Below is a small trained network, with its code and all its weights. Each question gives an input and a class and asks what happens when units are switched off, that is, made to give their printed mean instead of their output.

import numpy as np


def w(rows, s, z=0):
    codes = np.array(rows[::2]) - 128.0
    scale = np.full(codes.shape[1], s)
    scale[-1] = z or s
    return codes * scale


def norm(h):
    return h / np.sqrt((h * h).mean(-1, keepdims=True) + 1e-5)


def f(y):
    return np.maximum(y, 0)


def log_softmax(a):
    a = a - a.max(-1, keepdims=True)
    return a - np.log(np.exp(a).sum(-1, keepdims=True))


def net(x, mask):
    res = np.array(x, float).reshape(1, 8) / 4 @ E
    u = 0
    for l in range(3):
        y = f(norm(res) @ A[l][:, :-1].T + A[l][:, -1])
        res = res + np.where(mask[u : u + 5], y, B[l][:, -1]) @ B[l][:, :-1]
        u += 5
    return log_softmax(norm(res)[-1] @ U[:, :-1].T + U[:, -1])


A, B = {}, {}
E = w([
[127,107,178,97],'x0',
[2,161,120,143],'x1',
[129,138,102,143],'x2',
[128,122,145,122],'x3',
[129,157,63,166],'x4',
[128,135,114,133],'x5',
[127,125,135,127],'x6',
[125,237,246,133],'x7',
],0.0067)
A[0] = w([
[132,99,132,246,56],'L0N0',
[145,205,149,112,249],'L0N1',
[26,143,122,138,230],'L0N2',
[96,103,164,106,174],'L0N3',
[215,171,136,87,191],'L0N4',
],0.012,0.0022)
B[0] = w([
[128,32,235,175,150],'L0N0',
[220,187,221,240,241],'L0N1',
[64,10,150,92,254],'L0N2',
[154,176,3,109,188],'L0N3',
[196,174,181,77,235],'L0N4',
],0.0056,0.0059)
A[1] = w([
[151,71,139,182,38],'L1N0',
[80,159,185,104,168],'L1N1',
[99,116,116,118,3],'L1N2',
[54,130,208,152,19],'L1N3',
[93,107,6,129,176],'L1N4',
],0.011,0.0018)
B[1] = w([
[167,135,121,78,162],'L1N0',
[73,71,64,248,209],'L1N1',
[35,152,154,123,152],'L1N2',
[123,145,27,190,214],'L1N3',
[121,142,171,95,254],'L1N4',
],0.011,0.0053)
A[2] = w([
[121,12,139,151,155],'L2N0',
[14,72,19,58,38],'L2N1',
[191,41,94,53,96],'L2N2',
[102,240,88,66,147],'L2N3',
[219,210,1,2,5],'L2N4',
],0.0076,0.0021)
B[2] = w([
[163,215,191,28,205],'L2N0',
[134,227,175,52,255],'L2N1',
[112,38,2,250,218],'L2N2',
[146,19,189,198,134],'L2N3',
[171,24,134,72,187],'L2N4',
],0.0079,0.0052)
U = w([
[191,25,72,102,2],'0',
[208,189,216,178,124],'1',
[28,168,130,41,246],'2',
[44,154,77,247,159],'3',
],0.015,0.00079)

Each question gives the input, the list of numbers given to net, and the class t.
The units are the neurons (one row each of A and B). Each row of codes is followed by its name. A weight is (code - 128) times the scale printed after its matrix; where a second scale follows, it is the last column's (A, B and U).
mask holds one flag per neuron, layer by layer. A switched-off neuron (its flag False) gives its mean, the last column of its row in B, instead of its output. The means were averaged over made-up inputs and are rounded, as every weight is.
A unit's drop is (log p(t) with every unit on - log p(t) with that unit switched off) / (log p(t) with every unit on - log p(t) with every unit switched off).
The circuit of an input: a set's keep is (log p(t) with only the set's units on - log p(t) with every unit switched off) / (log p(t) with every unit on - log p(t) with every unit switched off). Starting from the 12 units with the biggest drops (on a tie, the unit counted first), units are removed one at a time, each time the one whose removal leaves the highest keep (on an exact tie, the one counted first), for as long as the keep stays at least 0.8.
circuit, biggest first: the units of the circuit, biggest drop first
k most important neurons: the k neurons with the biggest drops, biggest first
k most important neurons of layer l: the k neurons of layer l with the biggest drops, biggest first
drop when u is switched off: that unit's drop, to one decimal
input [7,4,-4,5,-8,3,-3,8], class 3: circuit, biggest first => [L1N1, L1N3]
input [-7,1,1,1,-2,-6,1,8], class 3: circuit, biggest first => [L1N1]
input [-1,0,7,-1,4,5,-5,0], class 0: 2 most important neurons => [L1N0, L1N1]
input [-1,1,-1,4,6,5,0,-4], class 2: 2 most important neurons => [L0N1, L0N4]
input [-3,2,6,-8,-7,-4,6,-7], class 2: 2 most important neurons => [L0N1, L2N1]
input [1,0,-8,6,2,4,-6,0], class 0: 2 most important neurons => [L0N3, L2N4]
input [1,4,-1,-1,1,5,-8,0], class 2: drop when L0N2 is switched off => 0.7
input [1,3,-1,-1,4,-6,5,8], class 3: drop when L1N1 is switched off => 0.1
input [-8,1,0,2,-4,-5,1,3], class 3: drop when L1N3 is switched off => 0.2
input [-2,0,4,-2,5,-8,5,0], class 0: 2 most important neurons of layer 1 => [L1N0, L1N1]
